Below are the code and all the weights of a small trained network. Each question names an input and a class and asks about switching units off, where a switched-off unit gives its printed mean instead of its output.

import numpy as np


def w(rows, s, z=0):
    codes = np.array(rows[::2]) - 128.0
    scale = np.full(codes.shape[1], s)
    scale[-1] = z or s
    return codes * scale


def f(y):
    return y / 2 * (1 + np.tanh(0.7978845608 * (y + 0.044715 * y**3)))


def log_softmax(a):
    a = a - a.max(-1, keepdims=True)
    return a - np.log(np.exp(a).sum(-1, keepdims=True))


def net(x, mask):
    res = np.array(x, float).reshape(1, 4) / 4 @ E
    y = f(res @ A[0][:, :-1].T + A[0][:, -1])
    res = res + np.where(mask, y, B[0][:, -1]) @ B[0][:, :-1]
    return log_softmax(res[-1] @ U[:, :-1].T + U[:, -1])


A, B = {}, {}
E = w([
[129,126,129,128,128,130,128],'x0',
[117,106,116,95,131,112,247],'x1',
[145,169,175,172,143,213,166],'x2',
[213,142,88,132,28,139,139],'x3',
],0.015)
A[0] = w([
[219,163,76,171,26,141,61,151],'neuron 0',
[108,78,106,90,151,86,199,146],'neuron 1',
[90,122,153,151,181,148,151,154],'neuron 2',
[108,80,48,59,129,47,181,153],'neuron 3',
[75,117,174,123,203,95,60,253],'neuron 4',
[131,191,171,189,163,188,85,143],'neuron 5',
[65,115,143,128,217,133,39,240],'neuron 6',
[204,207,146,185,97,197,195,66],'neuron 7',
[117,152,159,136,149,166,231,102],'neuron 8',
[144,209,184,205,144,198,91,131],'neuron 9',
[146,176,175,180,151,175,82,100],'neuron 10',
[192,135,98,153,70,111,52,168],'neuron 11',
[113,44,68,44,122,58,172,154],'neuron 12',
[149,215,174,211,160,223,99,147],'neuron 13',
[118,85,95,119,104,51,2,228],'neuron 14',
[177,125,84,100,67,127,218,81],'neuron 15',
[225,143,94,101,13,160,204,143],'neuron 16',
[59,95,158,98,231,96,216,141],'neuron 17',
[136,160,147,161,139,183,243,80],'neuron 18',
[142,184,153,164,156,220,232,105],'neuron 19',
],0.0082,0.005)
B[0] = w([
[208,184,103,80,137,132,90,233],'neuron 0',
[126,153,201,116,74,89,155,202],'neuron 1',
[127,111,165,119,148,143,183,179],'neuron 2',
[103,166,160,151,72,52,139,221],'neuron 3',
[1,93,100,143,174,115,128,241],'neuron 4',
[117,139,129,168,120,174,169,196],'neuron 5',
[34,92,88,158,166,128,134,245],'neuron 6',
[128,93,110,148,140,172,51,206],'neuron 7',
[135,62,135,81,178,115,136,201],'neuron 8',
[132,167,140,165,105,189,153,206],'neuron 9',
[114,152,133,162,109,151,155,179],'neuron 10',
[179,158,88,104,162,118,108,205],'neuron 11',
[97,165,161,149,64,62,122,223],'neuron 12',
[139,161,142,175,94,205,167,221],'neuron 13',
[125,93,55,84,203,78,71,251],'neuron 14',
[108,94,112,199,100,84,68,196],'neuron 15',
[151,88,102,185,112,86,27,238],'neuron 16',
[135,144,193,46,124,109,171,246],'neuron 17',
[138,48,129,103,175,122,95,207],'neuron 18',
[147,43,130,110,202,160,110,223],'neuron 19',
],0.01,0.012)
U = w([
[96,41,87,146,168,123,77,248],'0',
[85,158,131,185,133,176,188,87],'1',
[184,174,77,12,161,117,95,171],'2',
[197,180,134,150,91,183,112,104],'3',
[89,186,172,65,98,105,176,109],'4',
[158,75,168,45,173,151,174,98],'5',
[145,141,136,196,59,93,113,42],'6',
],0.011,0.0016)

Each question gives the input, the list of numbers given to net, and the class t.
The units are the neurons (one row each of A and B). Each row of codes is followed by its name. A weight is (code - 128) times the scale printed after its matrix; where a second scale follows, it is the last column's (A, B and U).
mask holds one flag per neuron, in row order. A switched-off neuron (its flag False) gives its mean, the last column of its row in B, instead of its output. The means were averaged over made-up inputs and are rounded, as every weight is.
A unit's drop is (log p(t) with every unit on - log p(t) with that unit switched off) / (log p(t) with every unit on - log p(t) with every unit switched off).
The circuit of an input: a set's keep is (log p(t) with only the set's units on - log p(t) with every unit switched off) / (log p(t) with every unit on - log p(t) with every unit switched off). Starting from the 12 units with the biggest drops (on a tie, the unit counted first), units are removed one at a time, each time the one whose removal leaves the highest keep (on an exact tie, the one counted first), for as long as the keep stays at least 0.8.
units of the circuit, in order: the units of the circuit, biggest drop first
most important unit: the unit with the biggest drop
k most important neurons: the k neurons with the biggest drops, biggest first
drop of u: that unit's drop, to one decimal
input [4,1,-1,4], class 6: units of the circuit, in order	(neuron 14; neuron 19)
input [-6,-8,1,8], class 3: 2 most important neurons	(neuron 13; neuron 9)
input [-7,8,-7,0], class 4: most important unit	neuron 17
input [0,1,7,0], class 5: 2 most important neurons	(neuron 19; neuron 18)
input [-6,8,3,0], class 5: 3 most important neurons	(neuron 17; neuron 4; neuron 6)
input [-6,2,-1,8], class 6: 2 most important neurons	(neuron 16; neuron 15)
input [-1,1,-8,5], class 6: 3 most important neurons	(neuron 12; neuron 3; neuron 15)
input [-1,7,6,1], class 0: 3 most important neurons	(neuron 16; neuron 15; neuron 7)
input [-1,3,-1,-8], class 4: drop of neuron 18	0.0
input [3,5,2,0], class 5: drop of neuron 6	0.2
input [7,8,0,-2], class 4: drop of neuron 12	0.3
input [-3,0,2,-4], class 1: drop of neuron 14	0.2
